Below is a small trained network, with its code and all its weights. Each question gives an input and a target symbol and asks what happens when units are switched off, that is, made to give their printed mean instead of their output.

import numpy as np


def w(rows, s, z=0):
    codes = np.array(rows[::2]) - 128.0
    scale = np.full(codes.shape[1], s)
    scale[-1] = z or s
    return codes * scale


def norm(h):
    return h / np.sqrt((h * h).mean(-1, keepdims=True) + 1e-5)


def f(y):
    return np.maximum(y, 0)


def softmax(a):
    e = np.exp(a - a.max(-1, keepdims=True))
    return e / e.sum(-1, keepdims=True)


def log_softmax(a):
    a = a - a.max(-1, keepdims=True)
    return a - np.log(np.exp(a).sum(-1, keepdims=True))


def net(x, mask):
    ids = ['ΓΔΠΦΨΩαβεζηλμσ'.index(c) for c in x.split()]
    T = len(ids)
    res = E[ids] + P[:T]
    q, k, v = (norm(res) @ M[0].T for M in (Q, K, V))
    z = softmax(np.where(np.tri(T) > 0, q @ k.T / 2**0.5, -1e9)) @ v
    res = res + np.where(mask[0], z, O[0][:, -1]) @ O[0][:, :-1]
    y = f(norm(res) @ A[0][:, :-1].T + A[0][:, -1])
    res = res + np.where(mask[1:13], y, B[0][:, -1]) @ B[0][:, :-1]
    return log_softmax(norm(res)[-1] @ U[:, :-1].T + U[:, -1])


Q, K, V, O, A, B = {}, {}, {}, {}, {}, {}
E = w([
[160,121,138,101,147,135,164],'Γ',
[150,103,109,89,138,155,183],'Δ',
[207,116,108,155,135,155,119],'Π',
[136,143,65,107,142,113,205],'Φ',
[153,200,122,72,97,135,151],'Ψ',
[144,143,138,142,148,73,193],'Ω',
[130,191,103,132,119,140,154],'α',
[6,150,162,14,140,106,133],'β',
[110,171,126,100,173,122,186],'ε',
[131,162,73,134,134,172,138],'ζ',
[139,194,159,108,102,99,110],'η',
[146,170,111,124,177,150,147],'λ',
[176,90,135,124,185,137,132],'μ',
[143,146,125,117,104,144,182],'σ',
],0.021)
P = w([
[80,13,181,128,104,43,2],'0',
[202,130,137,107,177,52,238],'1',
[199,126,135,100,178,85,235],'2',
[199,131,141,100,180,79,240],'3',
[196,130,146,102,181,80,242],'4',
[205,132,142,106,175,85,238],'5',
[205,132,144,106,177,83,238],'6',
[201,130,146,101,179,96,233],'7',
[198,129,137,97,178,93,239],'8',
[205,132,143,105,181,97,241],'9',
[205,136,135,98,172,96,226],'10',
[199,139,149,96,186,107,227],'11',
],0.0053)
Q[0] = w([
[104,88,150,181,69,111,114],'head 0',
[35,34,145,164,24,153,2],'head 0',
],0.011)
K[0] = w([
[175,174,150,129,163,137,184],'head 0',
[248,176,109,161,135,152,211],'head 0',
],0.014)
V[0] = w([
[178,63,161,100,198,113,121],'head 0',
[136,72,141,112,6,126,190],'head 0',
],0.015)
O[0] = w([
[189,135,148,68,106,113,76,178],'head 0',
[131,144,252,126,163,165,209,2],'head 0',
],0.021,0.0086)
A[0] = w([
[103,178,139,148,111,96,174,93],'neuron 0',
[194,143,247,155,109,152,160,101],'neuron 1',
[133,178,116,186,97,152,103,146],'neuron 2',
[104,43,113,207,150,143,183,153],'neuron 3',
[114,95,135,59,132,79,68,185],'neuron 4',
[94,175,192,139,86,88,122,114],'neuron 5',
[184,141,122,86,141,89,99,186],'neuron 6',
[14,105,194,200,124,216,134,23],'neuron 7',
[133,80,84,144,159,47,38,253],'neuron 8',
[52,89,80,194,134,184,106,175],'neuron 9',
[116,83,161,218,180,163,164,112],'neuron 10',
[197,115,26,133,80,103,12,22],'neuron 11',
],0.015,0.0043)
B[0] = w([
[133,140,151,149,71,157,111,155],'neuron 0',
[111,65,64,140,90,118,140,177],'neuron 1',
[58,179,96,92,106,165,104,148],'neuron 2',
[145,160,139,129,118,163,91,167],'neuron 3',
[110,177,96,184,123,99,143,186],'neuron 4',
[145,152,94,99,150,172,124,143],'neuron 5',
[106,113,142,137,191,87,110,197],'neuron 6',
[156,114,162,166,140,19,82,153],'neuron 7',
[115,99,185,110,86,192,118,219],'neuron 8',
[63,135,149,6,153,95,150,170],'neuron 9',
[125,153,119,146,74,129,95,161],'neuron 10',
[122,109,149,175,168,175,151,252],'neuron 11',
],0.018)
U = w([
[220,155,156,33,100,50,64,152],'Γ',
[182,82,172,12,154,173,154,255],'Δ',
[164,136,149,212,247,83,114,84],'Π',
[114,76,85,159,73,149,211,100],'Φ',
[177,146,164,251,91,57,102,69],'Ψ',
[126,44,94,119,160,30,150,81],'Ω',
[27,126,171,122,132,43,109,182],'α',
[185,176,83,162,142,143,172,163],'β',
[69,110,134,234,196,226,158,7],'ε',
[55,92,132,24,171,214,147,28],'ζ',
[177,221,172,98,69,210,83,120],'η',
[145,129,19,137,153,141,52,171],'λ',
[199,144,234,102,146,140,12,154],'μ',
[134,157,247,157,148,148,195,188],'σ',
],0.011,0.0036)

Each question gives the input, a string of symbols that net reads in full, and the target symbol t.
The units are the heads (2 rows each of Q, K, V and O) and the neurons (one row each of A and B). Each row of codes is followed by its name. A weight is (code - 128) times the scale printed after its matrix; where a second scale follows, it is the last column's (O, A, B and U).
mask holds one flag per unit, heads first, then neurons. A switched-off unit (its flag False) gives its mean, the last column of its rows in O or B, instead of its output. The means were averaged over made-up inputs and are rounded, as every weight is.
A unit's drop is (log p(t) with every unit on - log p(t) with that unit switched off) / (log p(t) with every unit on - log p(t) with every unit switched off).
The circuit of an input: a set's keep is (log p(t) with only the set's units on - log p(t) with every unit switched off) / (log p(t) with every unit on - log p(t) with every unit switched off). Starting from the 12 units with the biggest drops (on a tie, the unit counted first), units are removed one at a time, each time the one whose removal leaves the highest keep (on an exact tie, the one counted first), for as long as the keep stays at least 0.8.
units of the circuit, in order: the units of the circuit, biggest drop first
most important unit: the unit with the biggest drop
top k neurons: the k neurons with the biggest drops, biggest first
drop of u: that unit's drop, to one decimal
input λ α Π λ Γ λ λ ε, target λ: units of the circuit, in order -> head 0
input μ λ ε ε, target μ: units of the circuit, in order -> head 0; neuron 11
input μ ε α α β σ α Ω, target Ψ: top 4 neurons -> neuron 9; neuron 11; neuron 8; neuron 0
input α ε σ λ Φ Γ, target α: units of the circuit, in order -> head 0; neuron 9; neuron 7
input Δ α σ ε Δ ε α Δ α λ, target Δ: units of the circuit, in order -> head 0; neuron 1
input β α ε λ σ λ, target Π: units of the circuit, in order -> neuron 8; head 0; neuron 1
input ζ β λ λ σ, target Φ: top 4 neurons -> neuron 11; neuron 8; neuron 9; neuron 7
input ε η η λ λ, target ε: top 2 neurons -> neuron 11; neuron 8
input Ω ε ζ α ε Π λ ζ λ, target Ω: units of the circuit, in order -> head 0; neuron 1; neuron 8
input Γ σ μ Δ Γ λ, target Γ: units of the circuit, in order -> head 0; neuron 11
input ε Π λ β σ α, target η: top 2 neurons -> neuron 11; neuron 0
input Ω α η η ε Ψ, target Ω: top 4 neurons -> neuron 1; neuron 8; neuron 6; neuron 3
input α ε ζ λ Φ, target α: top 3 neurons -> neuron 9; neuron 7; neuron 11
input ε ε λ λ λ λ λ λ Ω σ, target ε: most important unit -> neuron 11
input λ ζ σ η ε β ζ Δ λ ε σ, target Φ: top 3 neurons -> neuron 11; neuron 8; neuron 9
input Π Ψ Π ζ μ Φ Ω Δ α σ μ ε, target Π: top 3 neurons -> neuron 9; neuron 4; neuron 6
input Ω σ λ Φ, target Ω: top 3 neurons -> neuron 1; neuron 11; neuron 8
input σ Δ μ Δ Ψ λ λ η ζ, target σ: drop of head 0 -> 0.5
input α α η σ Π, target α: drop of neuron 7 -> 0.2
input Ψ ε Γ, target Ψ: top neuron -> neuron 7
input α Ψ α α α Δ Π λ λ λ α Δ, target α: drop of neuron 7 -> 0.3
input Ω λ ζ, target Ω: drop of neuron 11 -> 0.2
